Below is a small trained network, with its code and all its weights. Each question gives an input and a class and asks what happens when units are switched off, that is, made to give their printed mean instead of their output.

import numpy as np


def w(rows, s, z=0):
    codes = np.array(rows[::2]) - 128.0
    scale = np.full(codes.shape[1], s)
    scale[-1] = z or s
    return codes * scale


def f(y):
    return y / 2 * (1 + np.tanh(0.7978845608 * (y + 0.044715 * y**3)))


def log_softmax(a):
    a = a - a.max(-1, keepdims=True)
    return a - np.log(np.exp(a).sum(-1, keepdims=True))


def net(x, mask):
    res = np.array(x, float).reshape(1, 5) / 4 @ E
    y = f(res @ A[0][:, :-1].T + A[0][:, -1])
    res = res + np.where(mask, y, B[0][:, -1]) @ B[0][:, :-1]
    return log_softmax(res[-1] @ U[:, :-1].T + U[:, -1])


A, B = {}, {}
E = w([
[1,208,178,101],'x0',
[124,127,127,129],'x1',
[185,143,142,126],'x2',
[160,199,5,127],'x3',
[128,73,94,29],'x4',
],0.0097)
A[0] = w([
[133,72,174,118,23],'neuron 1',
[151,115,100,94,104],'neuron 2',
[125,128,161,115,84],'neuron 3',
[127,148,127,138,91],'neuron 4',
[130,155,118,133,81],'neuron 5',
[146,135,128,103,125],'neuron 6',
[138,75,185,120,193],'neuron 7',
[122,114,87,128,130],'neuron 8',
[115,106,143,127,95],'neuron 9',
[120,122,111,116,145],'neuron 10',
[151,113,79,117,113],'neuron 11',
[134,123,125,165,118],'neuron 12',
[122,130,146,152,126],'neuron 13',
[124,190,62,146,27],'neuron 14',
[120,137,186,159,135],'neuron 15',
[112,119,102,129,113],'neuron 16',
[149,122,102,101,99],'neuron 17',
[130,96,144,134,133],'neuron 18',
[156,123,89,113,94],'neuron 19',
[155,49,106,214,131],'neuron 20',
[145,124,98,111,103],'neuron 21',
[115,117,78,101,128],'neuron 22',
[130,113,137,7,101],'neuron 23',
[119,108,138,135,119],'neuron 24',
[135,140,118,207,42],'neuron 25',
[124,155,148,153,107],'neuron 26',
[146,129,127,115,118],'neuron 27',
[139,131,131,143,119],'neuron 28',
[121,119,96,116,141],'neuron 29',
[120,162,133,90,152],'neuron 30',
[118,134,200,150,125],'neuron 31',
[117,113,144,71,2],'neuron 32',
[135,59,180,115,8],'neuron 33',
[141,107,87,117,102],'neuron 34',
[129,198,72,127,156],'neuron 35',
],0.022,0.0083)
B[0] = w([
[152,130,64,181,187],'neuron 1',
[119,141,104,94,172],'neuron 2',
[136,133,145,111,150],'neuron 3',
[122,120,147,124,135],'neuron 4',
[146,106,151,138,140],'neuron 5',
[97,125,108,116,138],'neuron 6',
[91,130,204,145,253],'neuron 7',
[138,128,111,105,164],'neuron 8',
[146,136,143,127,147],'neuron 9',
[144,131,111,119,147],'neuron 10',
[126,125,84,82,191],'neuron 11',
[107,130,137,157,149],'neuron 12',
[136,133,141,110,157],'neuron 13',
[78,103,239,189,211],'neuron 14',
[137,118,134,60,218],'neuron 15',
[149,128,124,125,139],'neuron 16',
[132,136,106,98,161],'neuron 17',
[119,127,148,130,166],'neuron 18',
[132,136,97,88,176],'neuron 19',
[124,128,194,240,248],'neuron 20',
[132,125,107,99,160],'neuron 21',
[133,147,91,90,183],'neuron 22',
[134,114,151,251,225],'neuron 23',
[132,149,137,127,144],'neuron 24',
[125,126,88,202,174],'neuron 25',
[123,129,155,100,169],'neuron 26',
[102,124,119,118,135],'neuron 27',
[84,114,127,137,135],'neuron 28',
[140,140,106,109,161],'neuron 29',
[132,118,139,145,179],'neuron 30',
[143,128,127,48,232],'neuron 31',
[114,121,200,117,149],'neuron 32',
[156,140,43,177,201],'neuron 33',
[139,131,99,95,172],'neuron 34',
[146,123,101,195,249],'neuron 35',
],0.027,0.012)
U = w([
[102,96,180,139,116],'0',
[121,104,87,169,254],'1',
[127,127,79,2,30],'2',
],0.0096,0.00053)

Each question gives the input, the list of numbers given to net, and the class t.
The units are the neurons (one row each of A and B). Each row of codes is followed by its name. A weight is (code - 128) times the scale printed after its matrix; where a second scale follows, it is the last column's (A, B and U).
mask holds one flag per neuron, in row order. A switched-off neuron (its flag False) gives its mean, the last column of its row in B, instead of its output. The means were averaged over made-up inputs and are rounded, as every weight is.
A unit's drop is (log p(t) with every unit on - log p(t) with that unit switched off) / (log p(t) with every unit on - log p(t) with every unit switched off).
The circuit of an input: a set's keep is (log p(t) with only the set's units on - log p(t) with every unit switched off) / (log p(t) with every unit on - log p(t) with every unit switched off). Starting from the 12 units with the biggest drops (on a tie, the unit counted first), units are removed one at a time, each time the one whose removal leaves the highest keep (on an exact tie, the one counted first), for as long as the keep stays at least 0.8.
circuit, biggest first: the units of the circuit, biggest drop first
most important unit: the unit with the biggest drop
top k neurons: the k neurons with the biggest drops, biggest first
drop of u: that unit's drop, to one decimal
input [1,4,8,-7,-1], class 2: circuit, biggest first => (neuron 31; neuron 20)
input [3,-8,-6,6,-8], class 0: top 2 neurons => (neuron 14; neuron 33)
input [6,6,-1,2,6], class 1: most important unit => neuron 7
input [0,-6,8,-6,4], class 1: top 4 neurons => (neuron 33; neuron 1; neuron 14; neuron 20)
input [2,-5,5,5,-5], class 0: top 3 neurons => (neuron 14; neuron 33; neuron 1)
input [4,-2,2,5,-5], class 0: top 2 neurons => (neuron 14; neuron 33)
input [4,4,-4,0,-6], class 2: top 2 neurons => (neuron 20; neuron 23)
input [-1,-2,-2,-3,7], class 1: top 2 neurons => (neuron 33; neuron 14)
input [-2,-5,-8,7,1], class 2: top 2 neurons => (neuron 23; neuron 20)
input [6,1,7,2,5], class 1: top 2 neurons => (neuron 7; neuron 14)
input [0,8,4,2,3], class 2: top 2 neurons => (neuron 20; neuron 14)
input [-2,-6,7,-6,4], class 1: top 3 neurons => (neuron 33; neuron 1; neuron 14)
input [-6,3,0,-8,4], class 1: top 2 neurons => (neuron 33; neuron 1)
input [1,1,4,-6,-8], class 2: most important unit => neuron 31
input [7,-8,-5,7,-6], class 0: drop of neuron 14 => 4.4
input [-2,-5,4,-3,4], class 1: drop of neuron 31 => 0.1
input [-1,2,7,-3,7], class 1: drop of neuron 14 => 0.1
